In the rows, 128 means zero.
Each row of numbers stands for one node and depends on some of the facts below. Use the named rows to name the rest.

Facts:
baflek	buskik	a; bapipo	buskik	b; bifum	buskik	a; bimel	buskik	c; binuk	buskik	d; biru	buskik	a; bolivur	buskik	a; bragem	buskik	e; brakiklu	buskik	b
bralak	buskik	e; bratres	buskik	c; breskitram	buskik	a; bresu	buskik	e; brevi	buskik	b; brezo	buskik	a; brimami	buskik	c; brimek	buskik	a; brobrus	buskik	d
brugo	buskik	b; brutapon	buskik	b; buzife	buskik	d; datrur	buskik	b; dekles	buskik	f; didan	buskik	c; dofer	buskik	b; dolik	buskik	b; drapleklos	buskik	b
drebru	buskik	a; dregem	buskik	a; drestus	buskik	g; dribam	buskik	a; drisko	buskik	a; drodrome	buskik	a; dropi	buskik	f; drudum	buskik	a; drukon	buskik	a
drunos	buskik	e; drusa	buskik	c; fabrar	buskik	a; fasam	buskik	e; fatoval	buskik	c; feko	buskik	c; fezir	buskik	c; fisem	buskik	a; flamugis	buskik	b
fleme	buskik	e; flikle	buskik	b; flokeven	buskik	a; flopum	buskik	c; flufak	buskik	a; fogrom	buskik	b; fotrok	buskik	b; furas	buskik	d; gigobrir	buskik	a
gitifek	buskik	b; godidis	buskik	a; grabal	buskik	c; grafoplan	buskik	b; gragrin	buskik	c; grasinu	buskik	a; gratru	buskik	b; grekik	buskik	a; grodos	buskik	e
grurebi	buskik	b; gugim	buskik	a; gusi	buskik	b; kazik	buskik	b; kenu	buskik	c; kletos	buskik	a; kligin	buskik	f; koton	buskik	a; ladefi	buskik	a
lasu	buskik	a; leklur	buskik	a; ligril	buskik	a; listus	buskik	c; loduk	buskik	a; luvim	buskik	b; mami	buskik	a; mebi	buskik	a; medroklor	buskik	b
miklaflek	buskik	a; mopo	buskik	a; mostafel	buskik	e; mostom	buskik	b; muga	buskik	g; mupli	buskik	a; nagril	buskik	f; nakego	buskik	b; nekor	buskik	b
netrem	buskik	a; nileskan	buskik	a; nivir	buskik	d; nogul	buskik	a; nopo	buskik	a; norul	buskik	a; nostin	buskik	a; nudi	buskik	b; nuluk	buskik	a
pekul	buskik	b; pidrin	buskik	d; plagrogek	buskik	a; plazun	buskik	c; pleke	buskik	e; pligrorur	buskik	d; pligros	buskik	a; ploke	buskik	d; plubipes	buskik	d
pludrim	buskik	b; plukebre	buskik	d; podrul	buskik	a; poplol	buskik	b; poson	buskik	f; pudram	buskik	a; rabrem	buskik	a; rade	buskik	c; rafi	buskik	a
raklus	buskik	b; ranules	buskik	a; rasek	buskik	d; raza	buskik	a; rebinal	buskik	a; roflapa	buskik	a; rogumin	buskik	f; ruba	buskik	e; ruku	buskik	a
safam	buskik	e; saflel	buskik	f; sakliskur	buskik	b; samem	buskik	a; satritram	buskik	a; satun	buskik	a; selum	buskik	b; siflir	buskik	b; skageril	buskik	e
skaska	buskik	g; skeme	buskik	a; skeno	buskik	e; sketre	buskik	e; skigrirul	buskik	c; skigrusko	buskik	c; skodrim	buskik	e; skodru	buskik	a; skofik	buskik	f
sokar	buskik	b; sonu	buskik	c; sosku	buskik	a; stadrogul	buskik	b; stama	buskik	f; starudris	buskik	g; sterul	buskik	e; stigres	buskik	g; stogrostem	buskik	b
stubres	buskik	a; studrel	buskik	e; sudri	buskik	c; suskefik	buskik	a; sutral	buskik	e; tavuguk	buskik	a; tisi	buskik	a; toklos	buskik	f; tramezo	buskik	b
tratrezes	buskik	d; treflo	buskik	g; tribre	buskik	c; triklisi	buskik	a; trizan	buskik	c; troflason	buskik	e; trogak	buskik	b; trovur	buskik	a; vate	buskik	a
vebur	buskik	a; veko	buskik	f; vene	buskik	c; veval	buskik	b; viplok	buskik	d; vipove	buskik	a; vogal	buskik	a; vufluk	buskik	b; vumol	buskik	a
zafal	buskik	b; zaklur	buskik	d; zeka	buskik	a; zoski	buskik	a; zufak	buskik	c; binuk	geki	samem; binuk	geki	veko; biru	geki	nopo; bragem	geki	skodrim
bralak	geki	fatoval; bralak	geki	lasu; bralak	geki	starudris; brevi	geki	brobrus; brimek	geki	skodru; brimek	geki	nekor; brugo	geki	fatoval; brugo	geki	viplok; buzife	geki	stogrostem
dolik	geki	studrel; dolik	geki	gragrin; dribam	geki	drukon; drisko	geki	grasinu; drisko	geki	skaska; drisko	geki	vogal; fabrar	geki	veko; fabrar	geki	saflel; fabrar	geki	skodrim
fasam	geki	pligrorur; fasam	geki	zoski; flokeven	geki	skodru; flokeven	geki	troflason; flufak	geki	datrur; flufak	geki	pleke; grabal	geki	drodrome; grafoplan	geki	bolivur; grafoplan	geki	brutapon
grekik	geki	bresu; grurebi	geki	skodrim; grurebi	geki	lasu; kligin	geki	tisi; kligin	geki	luvim; koton	geki	rafi; listus	geki	saflel; loduk	geki	didan; loduk	geki	raza
loduk	geki	satritram; medroklor	geki	ligril; miklaflek	geki	sudri; mopo	geki	luvim; mopo	geki	drapleklos; mostom	geki	leklur; mostom	geki	kenu; mostom	geki	dekles; mostom	geki	skeme
mostom	geki	fezir; nileskan	geki	skodru; norul	geki	tribre; norul	geki	satritram; pidrin	geki	nagril; pidrin	geki	nogul; plagrogek	geki	nudi; plubipes	geki	brakiklu; plubipes	geki	drebru
pludrim	geki	tratrezes; pludrim	geki	nudi; pludrim	geki	nivir; pludrim	geki	mupli; podrul	geki	drudum; podrul	geki	bresu; pudram	geki	veko; pudram	geki	skigrusko; rabrem	geki	stadrogul
rabrem	geki	nakego; rabrem	geki	drapleklos; rade	geki	ruba; rade	geki	studrel; ruku	geki	godidis; ruku	geki	ranules; sakliskur	geki	dregem; sakliskur	geki	grasinu; satun	geki	dregem
satun	geki	drestus; satun	geki	nuluk; skageril	geki	dropi; skigrirul	geki	dropi; sokar	geki	skaska; sokar	geki	skodrim; stama	geki	trogak; stama	geki	sonu; sterul	geki	saflel
sterul	geki	raza; sterul	geki	brobrus; sterul	geki	starudris; stigres	geki	fisem; suskefik	geki	zeka; sutral	geki	didan; sutral	geki	ladefi; tavuguk	geki	toklos; tavuguk	geki	poplol
tavuguk	geki	fotrok; tavuguk	geki	ladefi; triklisi	geki	drestus; trovur	geki	brakiklu; trovur	geki	vate; vene	geki	drodrome; vene	geki	feko; zaklur	geki	bimel; zaklur	geki	skeme
zufak	geki	tribre; baflek	satu	stubres; bapipo	satu	brugo; bifum	satu	vene; bragem	satu	gigobrir; bragem	satu	vebur; bragem	satu	nudi; bragem	satu	grafoplan; bratres	satu	stogrostem
dolik	satu	mostafel; dolik	satu	fleme; dolik	satu	skaska; dolik	satu	gusi; dolik	satu	grabal; dolik	satu	ladefi; dregem	satu	kenu; dregem	satu	trogak; drudum	satu	zeka
drudum	satu	brutapon; drudum	satu	drukon; drudum	satu	plagrogek; drudum	satu	medroklor; drunos	satu	brobrus; drunos	satu	flufak; flopum	satu	grurebi; flopum	satu	bralak; flopum	satu	grasinu
flopum	satu	nakego; flopum	satu	drapleklos; flopum	satu	sosku; flopum	satu	starudris; godidis	satu	sketre; godidis	satu	netrem; godidis	satu	trogak; grekik	satu	skodru; grekik	satu	kligin
mami	satu	gratru; mami	satu	rasek; mami	satu	nogul; mami	satu	gragrin; mostom	satu	brutapon; mostom	satu	nivir; muga	satu	tavuguk; muga	satu	dekles; muga	satu	brakiklu
muga	satu	brobrus; nileskan	satu	toklos; nileskan	satu	flamugis; nileskan	satu	stadrogul; nopo	satu	gitifek; nopo	satu	nakego; nopo	satu	grabal; nopo	satu	zoski; pekul	satu	kenu
pekul	satu	samem; pekul	satu	bresu; pekul	satu	ranules; pekul	satu	zoski; pleke	satu	pidrin; pleke	satu	sosku; pligrorur	satu	sutral; pligrorur	satu	nuluk; pligrorur	satu	sonu
pligros	satu	sketre; pligros	satu	feko; pligros	satu	brugo; pligros	satu	mupli; ploke	satu	siflir; ploke	satu	saflel; ploke	satu	nagril; ploke	satu	skaska; ploke	satu	skeme
ploke	satu	breskitram; pludrim	satu	dofer; pludrim	satu	brobrus; poson	satu	ranules; pudram	satu	miklaflek; pudram	satu	datrur; raklus	satu	zeka; raklus	satu	stadrogul; raklus	satu	grodos
raklus	satu	lasu; raklus	satu	sosku; roflapa	satu	brimami; ruba	satu	tavuguk; ruba	satu	datrur; ruku	satu	drodrome; ruku	satu	fatoval; ruku	satu	drisko; safam	satu	kazik
safam	satu	drodrome; safam	satu	sonu; selum	satu	plukebre; selum	satu	stadrogul; selum	satu	nakego; skigrirul	satu	tribre; skigrirul	satu	gitifek; skigrirul	satu	vate; skigrirul	satu	grabal
skigrirul	satu	pidrin; skofik	satu	trizan; skofik	satu	triklisi; skofik	satu	siflir; skofik	satu	nostin; skofik	satu	mebi; skofik	satu	fasam; stigres	satu	brimek; stigres	satu	furas
stigres	satu	tramezo; studrel	satu	leklur; treflo	satu	mostafel; treflo	satu	plukebre; treflo	satu	listus; veval	satu	buzife; veval	satu	brimek; veval	satu	fatoval; vumol	satu	bimel
vumol	satu	vipove; vumol	satu	starudris; bifum	flapal	troflason; bifum	flapal	stubres; brakiklu	flapal	dribam; brakiklu	flapal	nuluk; brakiklu	flapal	sosku; brimami	flapal	tisi; dekles	flapal	tribre
didan	flapal	dofer; didan	flapal	mostafel; didan	flapal	drestus; dofer	flapal	drunos; dofer	flapal	luvim; drestus	flapal	tratrezes; dribam	flapal	vufluk; dribam	flapal	selum; drunos	flapal	miklaflek
drunos	flapal	mopo; drunos	flapal	tratrezes; drusa	flapal	trizan; drusa	flapal	skigrusko; fabrar	flapal	saflel; fabrar	flapal	brezo; feko	flapal	raza; feko	flapal	skigrusko; feko	flapal	nekor
flikle	flapal	zafal; flikle	flapal	drudum; fogrom	flapal	drunos; gigobrir	flapal	bifum; gigobrir	flapal	drudum; gitifek	flapal	zoski; grafoplan	flapal	koton; gratru	flapal	kletos; gratru	flapal	breskitram
grekik	flapal	zoski; kletos	flapal	rasek; koton	flapal	stubres; leklur	flapal	furas; luvim	flapal	tribre; mebi	flapal	tisi; medroklor	flapal	skeme; medroklor	flapal	skigrusko; miklaflek	flapal	kletos
miklaflek	flapal	siflir; miklaflek	flapal	tisi; miklaflek	flapal	vipove; miklaflek	flapal	nekor; mopo	flapal	tisi; mupli	flapal	bifum; mupli	flapal	drudum; mupli	flapal	skigrirul; mupli	flapal	zoski
nekor	flapal	leklur; nekor	flapal	bifum; nekor	flapal	skigrirul; nekor	flapal	flikle; nopo	flapal	leklur; nopo	flapal	gigobrir; nopo	flapal	rasek; nostin	flapal	tramezo; plazun	flapal	mebi
ploke	flapal	didan; ploke	flapal	brakiklu; pludrim	flapal	sosku; pludrim	flapal	gugim; pludrim	flapal	flikle; raklus	flapal	grekik; raklus	flapal	feko; raklus	flapal	gitifek; rebinal	flapal	plazun
rogumin	flapal	vufluk; rogumin	flapal	tribre; rogumin	flapal	vipove; rogumin	flapal	gugim; rogumin	flapal	flikle; saflel	flapal	vufluk; siflir	flapal	bimel; skeme	flapal	miklaflek; skeme	flapal	plukebre
skeme	flapal	raza; skeno	flapal	gugim; skigrirul	flapal	stubres; skigrusko	flapal	tratrezes; starudris	flapal	drunos; starudris	flapal	raza; starudris	flapal	tratrezes; stogrostem	flapal	siflir; stogrostem	flapal	breskitram
stubres	flapal	zafal; tisi	flapal	kletos; tisi	flapal	nopo; tramezo	flapal	skeno; tramezo	flapal	gitifek; tramezo	flapal	grafoplan; tribre	flapal	skigrirul; trizan	flapal	zafal; trizan	flapal	koton
vebur	flapal	tratrezes; veko	flapal	siflir; veko	flapal	koton; vipove	flapal	kletos; vogal	flapal	fogrom; vogal	flapal	brezo; zafal	flapal	troflason; zoski	flapal	kletos; zoski	flapal	bimel
zoski	flapal	rasek; zoski	flapal	flikle

Some rows with their names:
[151 138 112 177 140 153 130 140 158 123 113 174 110  80 169 128 100 132
 114 149  97 133  96 142  87 107 131 130 169 167 138 170] -> listus
[124 123  88 121 138 113  99 124 166  86 148 148 109 104 136 131  77  93
  62 104  88 101  94 169 112  68 141 154 163 118  97 133] -> starudris
[140 138 114 179 137 138 128 142 153 102 138 132 110  72 175 150  91 137
 115 150  89 115  89 153  92  82 133 140 170 150 123 150] -> pidrin
[130 147 150 114 131 121 104 149 141 115 129 132  95  78 172 105  90 103
  99 124 101 136  95 167  86 102 126 159 160 143 120 169] -> sosku
[143 135 114 177 146 132 133 134 153 112 131 135 105  85 160 151  76 145
 112 145  98 123  83 144  87  78 133 146 174 155 113 157] -> buzife
[ 99 137  82 144 140 155 114 110 142  98 143 149  91  80 182 146  58 138
  51 142  91 100  96 130  86  75 152 118 162 132 112 163] -> gratru
[130 141 105 102 146 165  99 132 152 131 122 203  92  87 149 118  98 110
  56 128 111 128 106 140 104  94 132 148 159 137 141 142] -> gragrin
[102 126  81 189 156 145 133 113 147 113 139 139 117  79 182 131  65 135
  75 150  92  98  87 117  77  80 150 120 144 139 113 184] -> grafoplan
[ 93 104 118 184 126 102 119  96 124  96 112 144  71 125 157  97  69  77
  88 147 112  91  91 168 100  94 149 116 176 153 117 132] -> drunos
[140 133 137  57 132 118 106 139 125 119 141 163  74  84 176 108  99 105
  61 117  99 127  94 159 101  85 138 182 161 156 141 141] -> ranules
[120 137 100 179 152 154 137 125 142 108 140 134 109  67 187 149  69 151
  97 150 106  99  92 121  81  83 145 122 166 152 113 157] -> sokar
[ 68 126 132 192 152 162 135 109 141  99 110 116 111  73 187 125  78 133
 101 166 103  78  96 127  80  66 132 112 177 150 142 138] -> dolik
[143 137 142 103 133 118 116 139 131 119 129 142  88  83 168 105  84 112
  88 118 110 140  88 162  89 100 130 163 161 154 125 172] -> gugim
[120 130  90 137 133 154 104 130 148 128 109 201  98 110 162 127  84 122
  77 144  73 143  90 141  95 107 148 132 167 141 127 167] -> brimami
[112 146  91 141 137 158 120 106 156  82 145 140  97  63 192 139  67 129
  38 140  92  86 104 139  82  70 139 113 160 143 125 173] -> gitifek
[131 133 123  88 129 112  94 126 137 115 136 157  69  94 162 108  87  94
  55 116  94 137  95 166  98  94 136 175 158 143 113 172] -> vogal
[146 135 145 133 136 108 133 151 132 123 119 132 107  86 174 100  79 122
 112 126 107 148  79 155  75 105 132 146 165 161 128 180] -> podrul
[125 131 121  89 151 158  95 134 144 128 128 178  93  81 157 107  91 108
  67 112 118 117  98 147  92 106 135 148 153 127 128 159] -> dropi

Rows to name:
No name comes twice in this set of rows, the named rows included.
[ 88 137  80 119 151 156 106 106 141 107 145 167  92  82 167 120  57 111
  19 126 119  83 103 128  93  74 154 111 143 114 116 155] | brakiklu
[130 135 111 132 152 142 118 134 153 112 134 154 105  84 152 137  74 128
  86 129 108 115  89 144  95  75 135 141 162 131 122 149] | furas
[132 134  70 133 131 140 100 107 170 106 126 200  93 100 146 112  98  84
  57 122  94 119 119 142 117 103 144 151 167 163 107 149] | skigrusko
[113 114 174 170 137 115 129 119 118 117  96 121  76  97 163  99  89 114
 128 150 110 127  78 169  79  94 124 146 183 171 134 159] | pudram
[ 72 108 117 208 147 151 135  88 122 104 107 137  96  94 169 101  53 113
  69 162 128  67  84 139  71  82 144  65 156 128 148 162] | pludrim
[102 140  77 131 143 150 102 105 144 103 153 158  71  82 172 156  68 125
  35 148  95  92 107 130 105  61 152 146 161 135 104 145] | stogrostem
[147 137 110 164 143 149 132 136 155 126 111 175 115  81 165 120  95 129
 108 145 101 134  92 138  85 105 129 125 166 162 141 169] | rade
[120 139 115 135 146 148 113 140 155 109 136 146 113  75 165 132  85 122
  91 132  99 111  97 149  95  81 133 136 161 126 124 146] | plukebre
[103 135  71 161 146 142 120 106 150  96 143 150 101  85 178 136  63 123
  56 139  95  93 103 119  90  81 155 125 161 146 102 156] | fogrom
[107 186 124  52 126  75 137 167 123 139 107 151 107 106 163  84  53  86
  31 134 120 187  95 144 101  42 126 157 153 149 150 121] | ligril
[142 147 119 155 134 120 142 146 141 127 115 151 107  88 173 121  81 127
  99 150 101 149  90 141  86  88 134 140 169 172 134 163] | kligin
[ 95 114 148 128 143 147 122 115 129 112  99 157  87  89 167  99 104 112
  89 145  99 105  92 148  92  74 129 148 179 173 164 137] | poson
[158 124 114 180 147 163 118 128 157 122 118 177 103  78 163 135 104 139
 118 146  98 123  93 142  87 116 134 136 170 166 130 176] | vene
[161 127 142 154 131 105 129 144 123 126 129 140  82  92 173 110  82 120
 113 137 117 138  78 167  84 111 134 145 163 159 123 173] | tavuguk

The same nodes again, as new rows of numbers:
Some nodes and their rows:
[117 108 124 128 148  76 135 104 128 140 154 174 137 104 132 116  86 161
 111 149 154 146 136 119 130 150] -> pudram
[144 121 140 133 148  90 154 130 137 129 121 148 108 143 132 127 129 138
 126 135 161 127 133 128 137 154] -> drestus
[151 118 111 134 152  79 136 128 135 138 141 163 142 127 136 124 130 149
 118 149 157 134 137 122 126 149] -> ligril
[146 110 126 131 143  94 141 105 137 149 141 161 121 110 123 128 104 141
 114 134 154 148 137 121 142 132] -> skageril
[190 106 132 138 147  94 136 111 137 145 126 158 101 109 110 128  99 116
 109 112 145 143 120 125 141 127] -> vene
[154 119 113 134 153  80 133 129 133 136 140 161 145 123 137 122 132 150
 119 151 155 134 134 122 124 148] -> kletos
[169 117 129 129 173  95 140 134 137 125 150 153 127 122 126 125 125 139
 123 133 164 125 137 124 128 126] -> pleke
[150 112 145 137 132  94 135 107 145 119 155 159 102 123 107 120  84 150
 110 136 157 132 136 124 143 121] -> pludrim
[149 118 114 130 154  78 138 127 130 142 131 162 142 126 139 128 129 151
 119 149 154 133 136 124 126 156] -> raza
[153 119 108 136 147  81 132 129 132 139 133 162 145 130 138 123 135 144
 117 153 156 134 130 123 123 142] -> gigobrir
[184 122 122 133 154  85 136 121 148 118 126 160 124 119 133 117 126 131
 119 135 162 129 137 123 128 159] -> safam
[144 111 119 123 147  84 134 101 135 144 156 167 143 108 131 118  94 157
 110 150 152 152 146 119 135 140] -> grekik
[215 117 126 143 158  89 137 130 142 126 124 154 107 123 113 125 124 117
 112 111 150 126 118 128 133 143] -> sudri
[121 106 117 123 151  90 132 115 127 154 142 158 138 111 134 135 104 139
 115 146 155 146 147 117 129 129] -> plagrogek
[154 119 111 135 147  80 131 128 131 140 131 161 145 130 138 125 134 143
 116 151 158 134 132 123 123 140] -> stubres
[215 116 128 143 159  90 136 131 142 125 122 157 105 122 113 126 124 120
 114 111 152 124 114 128 133 140] -> fezir
[179 113 131 136 146  92 144 114 127 163 140 165 125 110 133 118  78 142
 124 134 147 152 134 121 134 130] -> fasam
[133 113 110 129 162  88 132 137 126 142 131 153 145 130 139 140 140 137
 120 148 160 130 140 121 120 126] -> zeka

Name these rows:
No name comes twice in this set of rows, the named rows included.
[181 123 116 135 157  81 144 138 126 163 134 161 145 120 144 120 110 154
 130 147 148 142 140 124 124 142] | skeme
[204 116 126 147 152  88 132 140 146 134 123 149 103 114 115 121 136 120
 115 115 150 126 112 128 131 138] | brimami
[140 110 119 127 141  85 132 107 131 147 149 163 141 108 134 118 103 147
 110 150 151 150 140 118 131 131] | koton
[160 118 136 147 130  93 133 135 138 125 125 150 105 148 115 129 122 139
 118 138 156 116 126 129 133 120] | datrur
[143 116 146 129 141  97 147 105 145 126 135 157 109 113 126 114  94 130
 118 136 167 141 141 120 140 142] | stigres
[124 107 123 128 145  93 126 123 123 158 157 158 142 117 123 141  78 159
 121 153 150 139 155 120 127  99] | pidrin
[154 119 113 137 135  82 124 133 135 137 134 164 145 135 127 131 108 159
 118 161 155 124 139 124 123 126] | rasek
[207 126 139 149 136 100 138 141 136 145 135 157 112 131 122 118  97 140
 128 134 155 126 129 129 128 108] | siflir
[163 122 141 157 149  98 151 135 123 132 150 173 107 130 139 127  86 142
 129 123 164 122 134 124 127 126] | saflel
[138 114 112 138 146  76 134 133 127 141 151 156 146 132 135 124 147 158
 113 153 151 135 128 125 127 137] | mupli
[153 119 105 135 142  83 131 127 137 145 115 162 139 124 144 134 136 130
 120 147 157 137 142 121 123 146] | drodrome
[211 110 139 128 172 104 143 105 142 139 162 160 107  93 102 126  84 138
 110 108 150 144 133 124 146 118] | skigrirul
[143 122 147 145 136  95 140 128 137 115 140 151 105 119 131 112 119 136
 114 134 169 118 118 129 126 126] | veko

